Group and class of each row:
[-33.0  14.9  31.4 -14.3   7.3   3.5 -18.9  26.9   0.5  11.0  12.6  -6.6
  -6.2  36.4   1.7   3.4  18.5 -18.5 -48.2  -4.4 -10.4  -7.3   9.3 -27.6
 -22.3  10.2  -8.9  13.6   3.6  -3.1   1.4 -15.8   7.1   4.4  -6.6 -10.4
  -8.4 -16.3   1.4  22.6   3.5]
R E
[-28.1  16.6   6.4  17.6  -3.7   2.0 -26.4  30.3   7.8   5.8   2.3  -0.2
   6.8  21.7  -4.6   4.2  15.3 -23.2 -54.0  -0.2 -11.2 -13.8   5.3 -33.5
 -21.0   1.4 -16.0  12.8   6.1 -11.9  17.4   9.8   8.2   6.7 -13.4  -5.0
 -23.0 -13.0  -2.0  22.4  -7.4]
R J
[-33.1  14.9  36.7   1.3   3.8  -6.6 -13.8  33.2 -35.2  47.7   0.5 -12.2
  -6.6  28.9   2.7  -5.3  24.0  -5.4 -40.1 -12.4 -22.3  -3.3  11.1 -14.0
 -19.3  20.3 -12.1   0.1  -7.1  -2.8 -25.2 -21.0   6.6  10.5 -16.2 -14.8
   0.3  -9.4 -13.9  27.9   6.8]
R J
[-20.7  21.4   4.7   3.9  -0.7  -8.1  14.9  27.4 -20.7   1.4  20.4  -2.5
  -1.8  24.7  -3.7   9.8  15.9 -38.8 -40.6   2.6   3.9 -24.0  -4.9 -14.1
 -28.5  -1.3   4.7  20.2  12.7  -8.4  20.5  -2.1   7.9  -3.5 -22.7 -13.6
 -18.9 -19.3   4.2   7.1   0.7]
V W
[-14.0  18.8  10.0  21.4   0.4  -6.9  -9.4  38.2 -58.4  35.3   5.5   3.2
   4.5  22.6  -3.1  -7.0  12.2 -36.6 -32.6   1.7  -7.7 -17.5  -5.1  -9.5
 -30.1   5.5  -2.3   9.9  12.0  10.5   0.4   6.1   7.1   9.3 -25.1  -7.8
 -21.8 -19.9   1.1  10.2  -0.6]
V G
[-18.3  20.5  18.9   7.0   3.2  -3.7  -6.2  41.3 -48.4  26.7   6.1  -0.4
   2.9   3.9   0.1  -2.8  17.4 -40.6 -26.2   0.4 -10.5 -16.9   0.5 -11.0
 -32.3  11.1  -4.8   8.7  15.6   8.7   2.8   7.2  14.0  -2.3 -21.0  -8.7
 -25.6 -12.4  -2.9  18.4 -13.1]
V A
[-18.6  16.5   5.9   7.2   2.6  -5.4  -8.8  38.5 -61.2  23.5   4.6  11.5
   0.9   1.7   2.2  -2.4  14.9 -46.3 -35.9  -5.1  -9.6 -28.6  -4.3  -3.2
 -30.3   6.8   1.1   1.1  14.4  19.9 -17.1   3.9  16.1   8.0 -29.8 -14.8
 -20.3 -15.1  -4.2  15.8  -1.3]
V W
[-31.0  12.1  15.0  -3.8 -13.0   3.5 -23.4  37.8   0.9  15.5   7.7   3.6
   6.4  28.3  13.0  10.2  16.6 -40.1 -62.5  -4.7  -4.3 -32.9  11.9 -28.3
 -28.7   3.3 -17.0  23.9   4.9  -6.4  24.4  -9.3   5.1   2.0 -18.8 -10.9
 -12.7 -19.0  -6.4  29.7   7.3]
R L
[-35.8  16.9  17.3 -10.0  -2.3   1.1 -17.4  28.1   3.6  23.1   0.4  -6.8
 -11.1  29.0   1.1  14.4  15.2 -22.0 -42.4   6.2   4.2 -12.8   7.2 -18.9
 -22.6   7.7 -12.2  11.4   4.0  -4.5  -1.7 -18.9  11.2 -15.6 -27.6 -17.6
 -10.7  -9.5  -3.3  29.7   6.7]
R L
[-20.4  18.7  -0.2   8.8  -7.4  -5.6  -6.6  30.3 -50.7  21.2   2.9  10.9
   2.4  11.0   0.7   0.5  19.0 -35.4 -36.7  -4.4  -7.0 -19.2  -8.3  -6.6
 -22.1   6.8   6.7   7.5  10.9  15.7  -2.1  -3.2  -0.2   6.4 -22.1  -9.3
 -10.3 -24.0  -1.7  17.0  -7.8]
V G
[-29.2  14.6  17.6  -9.9  -0.6  -6.1  -6.4  36.4 -39.5  29.3  25.5  -6.3
  -1.5  23.0   4.9  10.9  19.3 -39.8 -48.3  -1.8  -0.6 -20.0  -9.7 -20.2
 -32.0   7.1  -1.6  10.5  18.2   4.2 -16.3  -8.0  11.5  11.0 -23.9  -0.8
 -19.0 -24.9  10.0  24.4  -2.3]
V W
[-13.5  11.4  14.5  -8.1   3.0   0.7 -10.8  35.2 -32.5  10.0  13.9  -1.4
   1.1  16.5 -11.3   6.2  14.1 -32.7 -41.0  -7.6   2.3 -19.8  -9.0 -17.0
 -30.9   4.3  -1.1   9.1  15.6  -5.6   3.4  -1.7  -0.7  -5.8 -23.8 -10.7
 -26.5 -15.8  12.6  10.7  -6.1]
V A
[-25.4  17.2  32.2   4.3  -3.0  -6.5 -11.4  26.9 -19.9  35.0  -9.7  -3.6
  -1.4  32.2  -4.4  -3.4  13.8 -33.0 -39.5  -1.9  -3.5  -8.2  17.3 -16.3
 -26.0   7.6 -15.4  12.6   9.5  30.3 -11.5  -5.3   7.6   8.6 -15.9 -22.0
  -1.5  -8.9 -13.1  29.0   1.5]
R J
[-24.4  25.5  20.9   6.4  -8.7  -0.6 -25.3  36.5 -11.6  26.0  -2.8  -3.6
   4.0  20.7   4.4  -0.1  18.8 -36.1 -39.5   4.0 -13.4 -15.0  14.0 -23.1
 -31.7   6.6 -21.8   8.7  -6.0   0.7  16.0  -5.2  12.0   7.3 -22.4 -14.4
  -8.1  -9.3 -18.0  29.0   4.8]
R L
[-10.8 -35.3   7.6   2.3   0.7  -0.8 -16.4  40.3 -48.5  19.6  17.2   4.5
   3.5  -5.1   2.8   2.0  14.0 -46.4 -38.6  -1.7   3.2 -23.0  -4.8 -12.1
 -34.2   2.9  -3.3  15.5  15.2 -10.4  16.8   7.1  -9.3  10.2 -28.3  -8.8
 -29.3 -19.9   0.7  17.4  -3.0]
V A
[-25.0  16.5  19.2  -1.2  -1.0 -10.6  -5.2  26.5 -53.3  40.0   6.0  -5.3
   1.2  10.0  -1.5  -3.4  20.7 -43.5 -32.4   2.3 -13.4 -18.0  -5.6 -12.5
 -34.6   6.2   5.1   1.6   6.5   7.9  10.5  -2.6   9.4  -3.6 -27.6  -8.4
 -28.8 -23.3   3.1  15.6  -5.9]
V A
[-24.6  -1.3   6.4 -15.5   3.1  -3.3   5.7  29.2 -35.8  18.6  31.2   0.8
  -0.1  23.9   3.1   9.0  16.4 -20.0 -43.8  -3.1   5.3 -17.0 -25.0 -16.0
 -15.6  -0.5   5.0  15.3   9.6 -13.8  -1.2  -4.2   7.2   2.8  -7.3  -4.2
 -16.2 -29.1  22.8  17.5  -0.5]
V A
[-10.3  10.6  16.1  -6.6 -12.0  -5.3  11.1  27.8 -13.7  22.3  27.3  -7.7
  -3.3  14.7   1.7   8.5  13.6 -23.6 -33.5  -8.8   2.0 -13.5 -14.4 -11.0
 -18.3   1.9   8.9  11.3  19.1  -5.0  -0.4   4.9   8.1  -1.4  -9.7  12.1
 -20.7 -17.3  12.9   4.1  -2.0]
V W
